[-268 -327 -431 -200 307 -279 -304 -176 34 -181 -208 219 216 -320 216 213 -37 -357 -119 521 -29 236 -17 166 -155 -158 -490 -239 -88 -86 261 -500 -164 -183 -312] -> lerig
[-64 -325 -428 53 397 238 -43 97 -361 131 64 358 479 31 448 562 181 -448 -57 754 90 491 50 391 -9 168 -476 7 9 216 427 68 8 51 -452] -> zin
[-380 182 409 -486 201 131 196 -313 -85 -353 -416 121 371 -284 373 35 337 212 -339 493 -426 344 -441 207 -225 440 357 -488 133 86 207 -281 -447 -382 227] -> Zaba
[142 441 601 196 -242 -118 95 135 858 78 180 -97 -154 215 -155 -134 -151 492 157 -365 63 -132 151 84 283 2 712 219 448 -10 -324 -1 167 106 489] -> sizog
[419 -43 -250 310 -167 273 32 291 -344 292 244 -227 -128 286 -131 41 -118 -51 218 -296 370 -402 342 -151 220 -66 -299 313 -276 -30 -131 417 253 278 -126] -> Rasek
[47 -525 -632 136 317 253 -155 121 -112 172 173 186 460 149 335 559 208 -578 71 705 187 209 176 476 -18 170 -689 192 -42 148 316 242 203 107 -673] -> losi
[-195 -89 -113 57 312 -395 -180 102 883 49 30 436 346 -63 271 337 -35 -228 24 705 -39 556 64 425 -45 50 -8 -28 460 93 252 -496 -5 -59 -54] -> Gid
[183 -186 -230 292 -51 -275 -115 168 606 176 349 59 -158 311 -184 179 -67 -157 322 -110 358 -284 309 167 169 -192 -159 300 206 12 -128 59 310 306 -276] -> bes
[159 569 606 182 -388 -315 -2 105 594 48 140 -212 -399 206 -243 -347 -222 557 173 -581 146 -293 96 -267 134 -173 746 195 284 -230 -448 -165 177 106 609] -> saleb
present: [858 77 180] : no
present: [-186 -230] : yes

[-420 486 -204 180 -161 112] -> gep
[102 486 -204 180 233 112] -> Kebu
[-420 486 -204 180 233 112] -> fato
[-765 812 -211 618 367 171] -> Vak
[-75 201 -105 234 -87 24] -> puf
present: [235 -87] : no
present: [-204 180 -161 112] : yes

[-1 -4 -41 209 -14 -549 -113 -505 -198]  zatu
[37 40 -4 -336 -60 393 111 294 36]  vovuf
[290 357 348 -301 -379 -58 254 -107 -138]  Zan
[-1 -4 -41 209 -14 -549 -113 -505 59]  kimu
[485 -14 58 141 508 -846 -177 -661 -390]  lumoz
[265 356 336 -290 -370 -84 213 -303 62]  teg
[-512 -183 -247 -97 -347 460 -40 400 129]  Ros
[265 356 336 -290 -370 -84 213 -331 40]  duzo
present: [-390 -661] : no
present: [356 336] : yes
present: [-14 58 141 508 -846] : yes

[222 379 36 -133 271 -267 -382 296 76 -257 -306 -409 325 -405 -33 -294 -341 -447 407 -98 200 209] = pemup
[-387 -285 389 -453 -141 -325 -413 168 -560 153 -877 208 495 193 -223 128 39 699 -437 349 47 409] = ruzis
[47 -199 348 -542 -458 -565 -329 303 242 148 -639 118 408 10 -378 185 -445 -132 -297 64 365 554] = megu
[-419 -290 8 -88 -196 165 191 -31 -168 254 -151 190 163 266 -262 63 118 385 -295 137 -256 -150] = Med
[352 230 -57 -138 131 -153 169 -172 -163 -284 59 -221 79 -266 326 -63 176 417 391 176 102 -10] = barus
present: [-63 176] : yes
present: [163 266 -262 63] : yes
present: [64 365 554] : yes
present: [-565 -329 303 243 148] : no
present: [-378 185] : yes
present: [-405 -33 -294 -341] : yes
present: [79 -266] : yes

[638 236 -182 242 602 -719 -144 49 5 746 -13 -805 418 -443 -163 214 266 113 -303 -96 120 -122]  gido
[279 672 -391 156 -415 -124 -254 360 380 2 10 -549 536 413 230 -400 514 -385 -144 294 152 461]  lumav
[-15 596 -502 165 -364 -84 -79 310 538 -14 152 -280 405 488 245 -358 471 -509 -206 214 67 497]  rizus
[-301 586 -524 81 -393 262 28 193 535 -70 -7 -111 371 660 197 -340 544 -356 -194 231 -46 595]  tined
[347 611 -368 194 -260 -342 -222 332 402 113 149 -688 632 171 219 -382 506 -263 -237 294 95 304]  Gote
[597 468 -325 320 -92 -486 -257 233 171 314 -13 -766 811 43 50 -169 370 -117 -220 202 186 183]  Panez
[490 519 -324 247 -154 -440 -281 351 313 163 40 -768 743 129 70 -320 430 -511 -191 134 248 250]  bito
[673 287 -167 242 389 -619 -166 201 166 604 119 -858 482 -389 -65 59 241 -24 -267 -47 102 29]  fulun
[618 397 -258 314 127 -532 -323 108 124 374 181 -816 612 -202 -19 -73 357 47 -245 74 130 77]  Simi
present: [-385 -144 294] : yes
present: [266 113 -303] : yes

[-192 -125 123 -588 10 -345 20 -69 -148 -227 -211 -257 -93 -263 -41 -645 430 127 -332 246 -277 -281 449 -306 -322]  pari
[416 -18 -51 -297 231 -50 -18 -119 502 537 155 617 -284 -204 -74 -88 68 -321 -221 769 554 15 510 -458 -47]  femo
[194 -114 -168 4 -102 -304 -185 -146 92 145 -497 148 -400 -379 42 -22 492 432 -151 33 255 -29 -16 81 -12]  zuzeg
[194 -114 -168 4 -102 -304 -185 -146 92 145 -497 148 -400 -379 42 -22 492 -28 -151 33 255 -29 -16 81 -12]  guko
[-192 -125 123 -588 10 -345 20 -69 -148 -227 -211 -257 -93 -226 -185 507 -76 209 -247 -154 178 -234 -159 84 -158]  Setuv
[14 2 40 88 -139 246 -40 -2 204 150 149 230 -115 -59 152 170 -175 -825 38 -116 84 -5 -127 -368 160]  mupil
[-192 -125 123 -588 10 -345 20 -69 -148 -227 -211 -257 -93 -263 -41 -645 430 127 -332 246 -277 -34 180 -98 -81]  Nop
[98 169 211 -450 22 -182 277 92 -138 -166 -185 -144 175 161 136 -354 380 360 233 68 25 164 67 230 135]  Zutas
present: [-148 -227 -211 -256] : no
present: [127 -332] : yes
present: [231 -50 -18 -119 502] : yes
present: [255 -29] : yes
present: [180 -98 -81] : yes

